Here is a tiny trained network, its code and every weight. The questions are about switching its units off for an input and a class, where a switched-off unit gives its printed mean instead of its output.

import numpy as np


def w(rows, s, z=0):
    codes = np.array(rows[::2]) - 128.0
    scale = np.full(codes.shape[1], s)
    scale[-1] = z or s
    return codes * scale


def norm(h):
    return h / np.sqrt((h * h).mean(-1, keepdims=True) + 1e-5)


def f(y):
    return np.maximum(y, 0)


def log_softmax(a):
    a = a - a.max(-1, keepdims=True)
    return a - np.log(np.exp(a).sum(-1, keepdims=True))


def net(x, mask):
    res = np.array(x, float).reshape(1, 6) / 4 @ E
    u = 0
    for l in range(3):
        y = f(norm(res) @ A[l][:, :-1].T + A[l][:, -1])
        res = res + np.where(mask[u : u + 3], y, B[l][:, -1]) @ B[l][:, :-1]
        u += 3
    return log_softmax(norm(res)[-1] @ U[:, :-1].T + U[:, -1])


A, B = {}, {}
E = w([
[170,150,187,178,122,179,254,132,162],'x0',
[84,94,134,96,90,142,111,145,104],'x1',
[114,120,182,74,195,213,120,167,190],'x2',
[85,223,186,137,208,136,184,178,133],'x3',
[66,200,126,199,111,104,80,151,98],'x4',
[141,72,121,200,185,182,208,112,177],'x5',
],0.0071)
A[0] = w([
[247,179,115,247,119,108,218,102,120,122],'L0N0',
[67,146,169,69,215,141,162,124,88,26],'L0N1',
[176,151,26,255,112,112,116,228,175,5],'L0N2',
],0.0039,0.0012)
B[0] = w([
[141,158,253,135,78,155,74,141,137,255],'L0N0',
[141,161,137,176,137,156,51,156,181,189],'L0N1',
[108,127,122,125,89,97,123,157,74,182],'L0N2',
],0.012,0.0034)
A[1] = w([
[102,149,116,20,120,108,169,75,37,239],'L1N0',
[89,63,171,221,135,125,64,101,239,149],'L1N1',
[203,218,255,131,121,223,166,85,180,250],'L1N2',
],0.0063,0.0021)
B[1] = w([
[11,121,193,61,122,107,147,194,138,158],'L1N0',
[61,95,69,104,53,17,145,76,87,186],'L1N1',
[186,123,114,98,115,135,150,221,255,254],'L1N2',
],0.0089,0.0097)
A[2] = w([
[130,63,49,105,126,153,147,45,139,4],'L2N0',
[158,112,77,216,58,119,3,155,160,65],'L2N1',
[120,96,137,226,51,102,92,121,161,75],'L2N2',
],0.0063,0.0015)
B[2] = w([
[208,142,88,105,116,133,158,141,129,193],'L2N0',
[71,191,149,137,168,118,253,94,155,254],'L2N1',
[90,117,176,88,127,177,161,109,118,234],'L2N2',
],0.014,0.0039)
U = w([
[100,165,58,165,167,124,104,120,79,7],'0',
[96,147,111,98,132,108,77,152,179,250],'1',
[46,123,110,134,136,94,136,101,117,9],'2',
[130,112,12,97,114,138,131,108,127,167],'3',
[118,178,127,107,100,132,59,113,141,7],'4',
[175,117,88,180,143,170,108,91,143,7],'5',
[157,181,144,126,99,125,144,111,161,114],'6',
],0.011,0.0021)

Each question gives the input, the list of numbers given to net, and the class t.
The units are the neurons (one row each of A and B). Each row of codes is followed by its name. A weight is (code - 128) times the scale printed after its matrix; where a second scale follows, it is the last column's (A, B and U).
mask holds one flag per neuron, layer by layer. A switched-off neuron (its flag False) gives its mean, the last column of its row in B, instead of its output. The means were averaged over made-up inputs and are rounded, as every weight is.
A unit's drop is (log p(t) with every unit on - log p(t) with that unit switched off) / (log p(t) with every unit on - log p(t) with every unit switched off).
The circuit of an input: a set's keep is (log p(t) with only the set's units on - log p(t) with every unit switched off) / (log p(t) with every unit on - log p(t) with every unit switched off). Starting from all 9 units, units are removed one at a time, each time the one whose removal leaves the highest keep (on an exact tie, the one counted first), for as long as the keep stays at least 0.8.
circuit, biggest first: the units of the circuit, biggest drop first
top k neurons: the k neurons with the biggest drops, biggest first
top k neurons in layer l: the k neurons of layer l with the biggest drops, biggest first
drop when u is switched off: that unit's drop, to one decimal
input [-8,5,0,2,-4,7], class 3: circuit, biggest first -> [L2N0; L0N0; L1N2]
input [-1,3,3,0,-4,6], class 3: top 2 neurons -> [L0N0; L1N1]
input [-5,3,-6,1,5,-4], class 2: circuit, biggest first -> [L1N2; L2N1]
input [-7,-3,-1,6,5,-2], class 0: circuit, biggest first -> [L1N2; L0N0]
input [-7,-3,-8,-8,8,-2], class 2: circuit, biggest first -> [L2N1; L2N2]
input [-7,0,-5,2,0,-2], class 2: top 2 neurons -> [L1N2; L2N0]
input [-6,3,8,1,-2,5], class 3: top 2 neurons -> [L0N0; L1N1]
input [-6,8,6,-6,6,2], class 2: circuit, biggest first -> [L2N1; L1N2]
input [-6,1,-4,-6,-2,-7], class 2: top 2 neurons in layer 1 -> [L1N2; L1N0]
input [-8,1,1,4,8,5], class 2: circuit, biggest first -> [L1N2; L1N1]
input [2,0,-7,-3,6,-7], class 2: circuit, biggest first -> [L1N2; L2N1]
input [-8,-7,7,-6,1,1], class 3: top 2 neurons in layer 0 -> [L0N0; L0N1]
input [-5,3,6,-5,4,3], class 2: top neuron -> [L2N1]
input [-7,-2,3,3,7,-7], class 0: top neuron in layer 2 -> [L2N2]
input [-3,1,4,-2,2,5], class 3: top 2 neurons in layer 0 -> [L0N0; L0N1]
input [-4,-8,-3,-6,4,3], class 2: drop when L1N2 is switched off -> 0.1
input [-4,-2,5,1,8,5], class 2: drop when L1N2 is switched off -> 0.2
input [1,-1,3,-4,8,0], class 2: drop when L0N0 is switched off -> 0.0
